Here is a tiny trained network, its code and every weight. The questions are about switching its units off for an input and a target symbol, where a switched-off unit gives its printed mean instead of its output.

import numpy as np


def w(rows, s, z=0):
    codes = np.array(rows[::2]) - 128.0
    scale = np.full(codes.shape[1], s)
    scale[-1] = z or s
    return codes * scale


def f(y):
    return np.maximum(y, 0)


def softmax(a):
    e = np.exp(a - a.max(-1, keepdims=True))
    return e / e.sum(-1, keepdims=True)


def log_softmax(a):
    a = a - a.max(-1, keepdims=True)
    return a - np.log(np.exp(a).sum(-1, keepdims=True))


def net(x, mask):
    ids = ['αγζθλμπτφψω'.index(c) for c in x.split()]
    T = len(ids)
    res = E[ids] + P[:T]
    q, k, v = (res @ M[0].T for M in (Q, K, V))
    z = softmax(np.where(np.tri(T) > 0, q @ k.T / 3**0.5, -1e9)) @ v
    res = res + np.where(mask[0], z, O[0][:, -1]) @ O[0][:, :-1]
    y = f(res @ A[0][:, :-1].T + A[0][:, -1])
    res = res + np.where(mask[1:13], y, B[0][:, -1]) @ B[0][:, :-1]
    return log_softmax(res[-1] @ U[:, :-1].T + U[:, -1])


Q, K, V, O, A, B = {}, {}, {}, {}, {}, {}
E = w([
[153,70,25,71,152],'α',
[55,20,167,52,8],'γ',
[102,103,51,84,170],'ζ',
[131,125,48,122,92],'θ',
[75,118,104,98,125],'λ',
[90,145,224,148,82],'μ',
[38,114,161,96,206],'π',
[161,84,114,103,73],'τ',
[60,73,84,59,97],'φ',
[188,156,91,181,49],'ψ',
[51,174,221,164,79],'ω',
],0.014)
P = w([
[90,158,130,33,33],'0',
[106,237,119,1,106],'1',
[216,130,158,65,135],'2',
[75,175,101,141,118],'3',
[125,111,106,126,112],'4',
[94,137,85,175,128],'5',
[112,98,95,171,124],'6',
[93,98,86,197,128],'7',
[82,88,100,208,126],'8',
[97,66,120,220,114],'9',
[44,128,73,180,98],'10',
],0.0097)
Q[0] = w([
[209,161,210,141,200],'h0',
[7,150,60,160,109],'h0',
[74,165,80,196,100],'h0',
],0.02)
K[0] = w([
[140,164,103,11,82],'h0',
[145,5,121,208,109],'h0',
[103,17,145,127,115],'h0',
],0.014)
V[0] = w([
[145,181,156,179,51],'h0',
[41,204,67,154,129],'h0',
[104,132,249,119,164],'h0',
],0.015)
O[0] = w([
[186,114,175,149,253,86],'h0',
[119,227,72,49,179,254],'h0',
[101,146,4,231,102,116],'h0',
],0.012,0.0042)
A[0] = w([
[90,187,73,112,68,77],'n0',
[125,6,174,133,226,93],'n1',
[189,129,144,63,2,106],'n2',
[100,201,56,202,167,75],'n3',
[180,96,96,129,10,3],'n4',
[119,125,220,118,188,216],'n5',
[243,119,129,146,36,70],'n6',
[150,227,215,197,37,140],'n7',
[45,152,90,101,145,166],'n8',
[115,121,179,170,133,42],'n9',
[44,98,165,184,103,102],'n10',
[115,184,212,62,53,87],'n11',
],0.0083,0.0044)
B[0] = w([
[216,123,142,120,142,254],'n0',
[149,176,180,214,39,194],'n1',
[85,148,107,217,136,193],'n2',
[71,52,157,128,80,221],'n3',
[65,127,170,144,167,170],'n4',
[176,63,4,103,153,213],'n5',
[163,82,196,79,79,147],'n6',
[163,134,79,7,141,158],'n7',
[150,189,117,169,149,255],'n8',
[163,130,101,107,201,137],'n9',
[115,189,91,100,157,178],'n10',
[53,129,204,107,160,198],'n11',
],0.012,0.011)
U = w([
[197,220,160,85,157,25],'α',
[83,98,167,43,109,11],'γ',
[141,124,141,99,119,152],'ζ',
[155,205,26,41,24,152],'θ',
[114,42,97,129,159,104],'λ',
[190,70,171,20,33,234],'μ',
[171,211,188,73,137,84],'π',
[253,109,142,99,197,128],'τ',
[125,161,74,183,241,209],'φ',
[120,92,59,16,190,85],'ψ',
[189,232,197,86,153,4],'ω',
],0.0049,0.0038)

Each question gives the input, a string of symbols that net reads in full, and the target symbol t.
The units are the heads (3 rows each of Q, K, V and O) and the neurons (one row each of A and B). Each row of codes is followed by its name. A weight is (code - 128) times the scale printed after its matrix; where a second scale follows, it is the last column's (O, A, B and U).
mask holds one flag per unit, heads first, then neurons. A switched-off unit (its flag False) gives its mean, the last column of its rows in O or B, instead of its output. The means were averaged over made-up inputs and are rounded, as every weight is.
A unit's drop is (log p(t) with every unit on - log p(t) with that unit switched off) / (log p(t) with every unit on - log p(t) with every unit switched off).
The circuit of an input: a set's keep is (log p(t) with only the set's units on - log p(t) with every unit switched off) / (log p(t) with every unit on - log p(t) with every unit switched off). Starting from the 12 units with the biggest drops (on a tie, the unit counted first), units are removed one at a time, each time the one whose removal leaves the highest keep (on an exact tie, the one counted first), for as long as the keep stays at least 0.8.
circuit, biggest first: the units of the circuit, biggest drop first
top k neurons: the k neurons with the biggest drops, biggest first
input π ψ θ, target τ: circuit, biggest first -> (h0)
input α λ α λ, target γ: circuit, biggest first -> (h0, n11)
input ψ ω π π π ω π θ θ θ π, target ψ: circuit, biggest first -> (n5, h0)
input ω ζ μ θ μ θ, target λ: circuit, biggest first -> (h0, n3, n8)
input θ ψ φ, target τ: top 3 neurons -> (n5, n1, n3)
input ψ ψ ω ψ π ψ ψ ψ, target τ: top 2 neurons -> (n5, n3)
input ζ ω α θ, target γ: circuit, biggest first -> (h0, n11)
input γ ζ π π π π μ, target θ: circuit, biggest first -> (h0, n7, n11)
input α ω θ θ, target ψ: circuit, biggest first -> (h0, n5, n1)
input π ψ ψ μ π θ ω ψ π θ λ, target ψ: top 3 neurons -> (n5, n1, n0)
input ζ π θ φ π τ ψ π, target τ: circuit, biggest first -> (h0, n5)
input α τ λ λ ζ π ω α ω, target γ: circuit, biggest first -> (n11, h0)
input ω π τ φ τ π μ α π γ, target φ: circuit, biggest first -> (n4, h0, n2, n8)
input τ φ ψ π λ γ φ ψ θ α, target μ: circuit, biggest first -> (h0, n8)
input ζ φ ω π γ ψ ω γ, target φ: circuit, biggest first -> (h0)
input π α π π π π λ π ψ θ ω, target ψ: top 2 neurons -> (n5, n7)
input γ ψ τ ψ ψ φ, target μ: circuit, biggest first -> (n1, h0, n8)
input ψ γ ψ, target μ: top 2 neurons -> (n6, n8)
input α θ ζ θ θ, target ψ: circuit, biggest first -> (h0, n5, n0)
input π π α, target θ: top 2 neurons -> (n11, n3)
input ψ θ ψ α ζ π π ω, target θ: circuit, biggest first -> (h0, n7)
input θ π π π π τ φ γ ω, target ψ: top neuron -> (n7)
input π θ γ θ θ π ω π ψ, target μ: top 2 neurons -> (n6, n3)
input α α φ φ π ψ π π π α π, target γ: top 2 neurons -> (n11, n0)
input π ψ ζ, target τ: top 2 neurons -> (n5, n1)
input ω π ψ μ, target τ: top 2 neurons -> (n5, n2)
input ω π π θ ψ ψ π, target τ: top neuron -> (n5)
input π γ γ π π ψ θ λ, target ψ: top 2 neurons -> (n1, n5)
input φ π μ φ, target λ: top 2 neurons -> (n3, n8)
input θ φ γ, target γ: top 3 neurons -> (n11, n0, n8)
